Each row is followed by its class number.
[ 575  159 -563 -211  258   -3  -83  189 -104   12  -51  311 -363  -55
  191  -30 -221 -326  258 -393  141   84  217 -177  254  169 -494   90
 -307   63  -95  -17  -45  -80]  12
[  11  406 -464   92  217 -303 -427   39 -282    2  184  -39  -50 -172
  -35  362   39  143  280 -266  232  110 -111  255  -51  221 -148 -371
  -65   40  119  234  -17  201]  4
[ 234  154 -264  -31    3   30   -6   -8   50   31 -158  -64 -443 -181
  108  -17  -65   22 -114   -8   61  110 -236  -54 -220  324  -37   92
  -75   65  162  -17  174 -104]  9
[ 273  -84  488 -208 -134  230  -62 -185  328   99  -75  352 -115   88
  202  -75 -366 -343  -51 -362 -187   76  398  102  -69 -188 -139  -31
 -168   30 -474  -35  473 -127]  0
[ 168   81  -88 -277   -6  273  -85  -72  179   98   79 -190 -373  -90
 -130 -208  107  -52 -135   26   64 -183 -156  -10   34  472   35  -28
    6   32   29   79   67 -380]  1
[ 439  136 -611 -282  180  149  145  219  -33 -260  -58  -23 -337 -207
  -15   92  130   61 -255  291  142  -32  122  -65  -35  573 -170  -34
 -262 -205  420    0 -420 -246]  9
[ 154 -287 -263    9  -50  107  406  204 -324  210 -273 -122 -195  -11
   14 -207 -111  -80  -73  400  -76   45 -247 -532  124   63   62  420
   67   20  300 -197 -349   44]  10
[  61  -15  303  230 -166   40 -119   21   52  185  189  -41  213   94
 -227   79  -81   40  186  -60 -226   74  -78  118  -98 -362  232  -83
  -11  -62 -146   30  -41  318]  6
[ 260  355 -464   28  269  -54  -58  -10 -265  -44 -124  106 -374 -190
  147   75  164   70  -86   -7  354  -63  -69  -19 -103  399 -282  -59
 -224   76  337   87 -139 -116]  10
[-403  313  143  195 -119 -199 -431 -128   18  147  208 -241  208 -128
 -133  213  -61  237  175  -84  -89  132 -327  174 -243   -2  227 -375
  255   86  -37  254  132  336]  2
[  28 -214  461 -108 -193  -78  -41 -136  227  185  -23  249   50   20
  287 -121 -675 -294  139 -330 -347  284  101  -61   58 -489   89  -77
   36  141 -646 -107  652  118]  11
[ -31  229  -87  -25  -81   81 -204 -182  100   29   81 -252 -306 -200
  -87   30   14  144 -115  -20   96   -2 -260  123 -227  487  106 -157
   50   65  104  121  192 -180]  1
[ 306  134 -217 -184  172   24 -246   75   15   30  104   76 -302  -58
  -29    6  -13 -155  230 -336  102  -55   50   96  195  200 -158 -151
 -193  -30  -99   54   61  -83]  11
[ 304  336 -570 -105  418 -315 -340  236 -356  -24  111  175  -69  -16
   52  238  178 -118  487 -444  230   48  159  120  341   99 -309 -240
 -238    8   39   67 -243  223]  11
[ -71 -270  296   57  127  430   72  104  242   37   -5 -251 -119 -104
 -165  -18  151  195 -240  387 -106 -307 -138  277 -137  116  204 -236
  151 -121   52  -85  170 -100]  6
[ 225  186 -644 -164  275 -232 -242  299 -361   43   99  125  -49  -72
    2  216  -39 -111  409 -314  154  120   -4   50  283  100 -165 -146
  -44  -25   37   66 -235  202]  4
[ -43  260 -451   95   87   69  -49   31 -131  -32   -4 -355 -396 -340
 -186  125  375  347 -226  257  337 -137 -355  127 -152  742  -26 -144
  -67  -54  522  114 -272 -249]  5
[-366  407  -80  301   27 -315 -614  -61 -146  116  323 -357  263 -192
 -271  380  129  373  252  -93    1   54 -442  349 -185  126  271 -568
  204   -9  202  294  -50  422]  10
[ 328 -125 -111   19  -16  111   35   -6  -17  107    4  185    8  139
  -93  111  -65 -101  199 -123    3   95   88  -16  -14 -160   44  132
 -134  -91 -157  -14 -211  129]  4
[ 105  -80  158 -110 -211  133   61   61  149   47  -37 -144 -114 -168
  -64   34  -36   83  -73  251 -174  -53   38   82  -10   55  134 -156
   24 -131   76  -12  -75   46]  9
[ 331 -375  245 -276 -194  355  338   15  285  142 -306   74 -390  -61
  164 -236 -405 -282 -347  175 -225   97  139 -272  -71   55  -31  329
  -81    4 -153 -127  194 -344]  5
[  68  259 -477 -161  198  -19 -358  127 -162   -1  246 -147 -136 -148
 -222  124  190   44  274 -184  129  -84 -128  153  187  402   11 -292
  -30 -119   77  156 -231  -48]  7
[ 540 -125 -350 -170   88  131  243  207 -148  115 -295  241 -460   24
  256 -198 -325 -374   60 -139   10  147  103 -424  201   32 -405  457
 -234  120  -55 -250   23 -117]  12
[ -21   15 -254  163  -56 -159   91  331 -346   43   19  -61  134 -202
  -84  291  -50  127  119  307  -55   71  -28   19  160  -54  -28 -237
  -28 -145  356   49 -490  441]  12
[ 138  346   22 -189  110   71 -355  -36  199 -144  311   39   49 -171
 -118  168   58   61   31 -137  -10  -31  111  347 -153  155  -23 -476
  -96 -146  -59  240   39  -99]  9
[ 647  252 -149 -506  202  299 -282 -157  348  -18   96  367 -480   12
  149 -221 -136 -413   75 -713  183 -108  276  122   60  359 -348   17
 -271   99 -460   77  438 -509]  3
[ 142 -260   26  327 -172 -222  537  260 -322  208 -361  280  117  323
  279 -118 -387 -259  152  181 -296  296   42 -509   95 -743   56  645
  -62  104  193 -405 -329  507]  3
[-204  192 -415  -72  -45  -50 -165  156  -74 -102  295 -286  179 -268
 -346  304  168  250  -53  244  -35  -24 -187  203  -92  378  218 -397
   51 -207  383  249 -499   54]  4
[ 218  263 -514 -277  132  254 -288   -7  151  -54  303 -228 -350 -224
 -267  -23  452  125   30  -87  343 -286 -163  351   61  763  -59 -336
  -76 -121   71  257  -89 -466]  4
[ 331  220   82   71   61  -20 -291   -4   38   65  240  282   86  151
  -45  152  -29 -129  481 -490   32   40  211  259   35 -336   -8 -157
 -207  -57 -237   55  -46  242]  3
[ 127  209 -261  -49  256 -376 -306   98 -251  -77  206  368  148 -169
  255  196 -360  -39  466 -547  112  246  162  143  259 -274 -185 -422
 -106   84 -415   88  171  286]  2
[ -97   53 -154  207   57 -457 -149  222 -340   95  111   84  355 -119
  174  223 -506  -24  468 -238 -178  360  -28  -89  262 -509   63 -320
   26  135 -190  -51  139  522]  8
[ 206 -302 -186  -94  -92   79  439  268 -108   34 -296   10 -145   35
  142  -40 -514 -192 -319  424 -337  232   20 -482  -20  -20   29  347
 -117  -27  283 -265 -295   39]  3
[ 361   76 -827  -29  159   12  145  404 -336    9  -84 -113 -359 -165
  -69   36  154    4   94  191  203  -39 -162 -221  257  452 -223  137
 -213  -58  476  -81 -575   -2]  12
[ 104 -370  197  157 -381  500  406  -91  168  194 -148 -338 -146   35
 -297 -194   61  110 -280  504 -199  -27 -371 -206 -256   87  439  366
   70 -103  131  -91 -205  -91]  8
[ 445  189  -83  -16   71  356  -18 -113  171  -71   47  166 -354  -27
  -58  -97  396   37  -40 -123  288 -181   19  235 -142  258 -125    5
 -277  -96  -20  105 -182 -255]  2
[ -71  371 -412  -74  143  -49 -340  201  -76 -216  399 -164  135 -288
 -296  330  169  282   15  138   48  -67  -82  365  -12  457  105 -614
  -61 -204  277  335 -435   90]  2
[ 561  109  -63 -404  177  281   -4   -8  256 -190  -66  418 -359  -54
  225  -82 -305 -287 -218 -249   34   60  389  -37  -97  162 -314   35
 -371  -11 -206   16  216 -404]  2
[-387 -271  -69  263  107   78  134  374 -301   30  119 -427  276 -198
 -331  257  254  458   55  700  -14 -185 -394  190   46  -26  342 -325
  378 -269  453   12 -402  429]  12
[ 198 -304  141  -66  276  191   33  177  152  -48  -92  183  -72   81
  158   38 -171  -66   37  -47  -27  -79  218  174   21 -212   13  -97
   -4  -80 -185 -177  377   57]  0
[ 264  135  129   52   12  298 -177 -123  146   33  241   25  -37    6
 -246  -31  293  103  108  -79  134 -191  -27  290 -120   58   97 -191
  -89 -189  -47  168 -126  -69]  10
[ 200  -72 -384  109  604  107   36  335 -366 -219  -12  116  -98  -73
   39  286  333  237  147  131  372 -242  181  340  165   70 -199 -342
 -137 -195  272 -129 -186  136]  0
[  49 -153 -305  138  -61 -189  222  246 -316  112 -107 -158  -76 -214
  114   51 -266   66  -22  286 -136  183 -205 -229  146   31   58  -25
  -67   71  225 -173 -208  162]  6
[   4  -72 -409   48  -49  105  271   98 -105  -47   18 -293 -371 -383
  -49  -54  174  251 -212  446  171 -134 -357   33   74  592  136 -209
 -108  -81  384  -37 -185 -216]  11
[ 450   11  105 -269   65  156  -84  -38  136  -43  -95  295 -334  -61
  166   46 -156 -255   18 -321   24   18  384  145   76   26 -284 -124
 -317  -50 -247  -17  205 -166]  11
[  91  206 -165 -206   27  -52 -390   65  -33  117  254 -116  -24  -29
 -113   64   -5  -50  293 -291   11    9 -163  127  144  121   56 -225
   96   -4  -87  101  -44   73]  3
[-253  -70 -141  135 -109 -482 -186  391 -287  305   87 -185  427   23
  -73  194 -417  -65  466  -51 -375  370 -244 -285  243 -433  284    9
  329   92   19  -60 -173  712]  5
[ 244  229 -499 -264  177  -15 -283   82  -71   22  154  -60 -239 -141
 -121   44  167  -25  206 -252  170  -44 -142  113  163  444  -63 -206
  -72  -70   36  137 -191  -69]  11
[ -49   70  222   37  -80   -6 -189 -109  123   84  149  -30   65 -147
   67  -41 -251   -3  112 -207 -109   94 -124  148  -13 -126  112 -299
   36  119 -369   53  427  -35]  8
[ -72   24 -171    1  -73   16  -50   -7    6   -8  164 -117 -129 -333
   -6    7 -118  183    3   48   37   47 -287  124   24  255  156 -342
    8   -7  -78  106   47  -75]  2
[  59  516 -321 -155  206   16 -417   54   91 -254  424  -37   52 -281
 -246  268  335  231   42  -92  149 -122    8  520  -86  409  -27 -677
 -104 -268  177  331 -238  -88]  9
[ 100  190 -519  -37  211 -380 -204  406 -505   95  128    1  158  -87
  -68  190  -64  -22  447 -211   -3  160  -85  -37  305 -115  -56 -132
   37  -10  150   60 -377  406]  6
[ 282  297 -472  -32  148   -8 -100  -36 -128  -73 -137   53 -466 -176
  136   93   29   10  -99 -138  266   21  -32  -32  -83  479 -240    5
 -254   64  207  -32   26 -164]  7
[-219 -490  620  -24 -108  507  107  -37  446   88   47 -321  -73  -66
 -226  -81  -43  158 -223  441 -242 -240 -200  278 -208   27  480 -228
  313 -210 -144  -11  437  -76]  11
[ 418   69  -24 -272   96  290   11  -45   59  -93 -120  246 -399  -71
  138  -27   21 -187 -159  -81  115 -106  359  159   77  241 -299  -84
 -284 -108  -66   -1   94 -357]  7
[  77  -28 -477  131  120 -278   94  224 -392  -11  -20   19  -62 -194
  144  170 -157   64  157   96   81  183 -137  -87  228   62  -43 -198
 -134    0  151  -93 -206  254]  11
[ 577  -69 -404   72   77  325  247   19  -24  -79 -131  130 -437    7
    2  -25  329   21 -141   59  318 -122   12    8  -41  373 -149  201
 -396 -134  244 -142 -378 -200]  0
[  45 -102  277   11 -103  133  -10   41   21   77  -42   -8  -15   -5
  -51   89 -117  -49   18  129 -147   18   93  107   15 -106   28 -170
  -30 -111  -47  -16  -25  101]  11
[ 308 -272  275  -82    9  -47  177  149  -73  151 -308  374  -53  167
  332   23 -560 -394   99  -84 -309  248  418 -269  165 -566 -215  145
 -148   53 -261 -231  167  323]  11
[ -19  -20   19   33  -53 -331 -165   30  -90  128   69  291  192  -67
  285   52 -715 -241  402 -446 -236  406   67  -70  175 -462   61 -188
   34   98 -491  -34  436  281]  7
[ -68 -206 -296  173 -112  160  319  291 -256   -8  -76 -529 -219 -259
 -297  116  317  358 -263  781   12 -174 -295  -14   36  462  164  -83
   -6 -264  735  -38 -688  -32]  6
[ 611 -140 -198 -246  115  262  350  105  -88  -96 -355  367 -590  -65
  268  -60 -161 -313 -196  -13   76   13  401 -201  167  113 -429  206
 -527  -23   32 -250  -83 -318]  11
[ -41   45  162  -72    4 -110 -123   93    5   20  104   35  246  -21
  -31  188 -335  -38   95   36 -297  233   68   14 -113 -210  140 -190
   63 -104  -85   53   12  241]  9
[ 112  217  139 -126   44   58 -307 -240  277  116  -13   96 -310  -77
  124  -12 -302 -142  -60 -440   52  165  -42   56 -272  216 -113  -10
  -44  145 -315   98  584 -261]  5
[ 247 -310  487 -309 -244  321  188  -64  323  124 -170  159 -149  141
  134 -188 -598 -375 -315   27 -410  235  188 -218 -240 -196   27  348
  -30    1 -322 -166  403 -221]  4
[  -3  123  440    2  -13  -23 -304  -46   50   89   76  144  140   54
   40  167 -170 -136  142 -215 -151   37  245  207   85 -328  -87 -331
  -27   42 -240   10  161  168]  1
[ -45  -54  370   33 -297  307 -280 -192  362  151  297 -204   99   13
 -352   18    7   42  103  -14 -171   -3 -245  245 -247    1  382  -98
  207  -83 -288  234   96  -74]  5
[ 291 -417  433  -38 -247   27  295  140  -50  234 -377  199  -36  134
  280  -95 -734 -354  -88   51 -482  328  266 -391   64 -618  -87  365
  -35  121 -236 -309  272  236]  6
[-192   50  221  -31 -121  139 -175   17  169   10  218 -231  191 -124
 -246  115  -69  159 -196  287 -253  -18 -186  130 -156  134  273 -334
   83 -102   86  149 -158   42]  2
[ 155  254 -442  159  168 -277 -150   79 -292   28  -54   18 -220  -78
  177  232 -131   37  128 -125  146  161 -145  -58  -11  123 -164  -77
 -164  114  262  -46 -108  215]  3
[ 667   -1  466 -182   66  240  -85 -256  312  166 -219  674 -248  330
  299 -192 -487 -537  163 -690  -60  167  576 -135  -57 -488 -333  297
 -369   67 -650 -134  537 -176]  10
[ -56  292 -238   38   30  -62 -337  -10   66   55  112 -231 -214 -252
 -126  198   28  180  -26  -95  112   61 -327  152 -238  435   93 -215
   19   28  129  173   36  -32]  5
[ 333  137 -260 -263  157  173  -80  123  120 -213  103   83 -256 -152
  -66  121  -77  -50 -100  -34   39  -38  215  141  -38  374  -85 -225
 -334 -153   51   50  -50 -234]  11
[ 665  153 -669   67  284   89  179  237 -369  -96 -113  315 -273   12
    5  153  290  -48  164  -67  383   -2  171  -71  114  141 -412  215
 -453 -138  302  -70 -660   71]  12
[  32 -318  127   27  280   96  242  225 -142   11 -240  170    2   79
  178   40 -222  -58   -6  216  -72  -44  160 -101   88 -355   -1   57
  139   26  -19 -251  121  232]  1
[   3 -153  -93  151   24 -380   97  293 -516  167 -156  221  322   49
  148  339 -359 -141  291   52 -199  277  233 -186  299 -544 -139  -49
  -16   -1   88 -112 -367  651]  4
[ 457   77 -486  196  238  -59   70  175 -371  -33  -34  211   -5   59
   -3  138  214   40  247    5  226   18  100  -36  126  -68 -151   49
 -230 -142  286   -6 -574  266]  10
[ 498  173 -899  -16  437 -141   98  328 -589  -56 -227  145 -324  -78
  130   88  290  -43  120   -7  348  -26   60 -224  340  258 -441  128
 -320  -12  547 -108 -606   42]  10
[ 241  277 -102  -77  208 -316 -292  -61 -184   72 -137  396  -14   44
  334   98 -641 -273  353 -717   11  415  240 -173  -37 -376 -328   46
  -47  220 -423   59  509  227]  8
[-155 -110 -417   63 -150   48  219  137 -173   12   70 -334 -183 -349
  -87  -13   64  297 -149  437   89  -27 -466   12   23  500  284 -204
   35 -107  339  -33 -291 -107]  0
[ -22 -110 -268  123   68 -452  133  274 -407  123  -36  210  240  -21
  291   89 -675 -145  359  -92 -187  389    6 -317  283 -534   14  -45
  -22  127 -103 -153  -22  411]  3
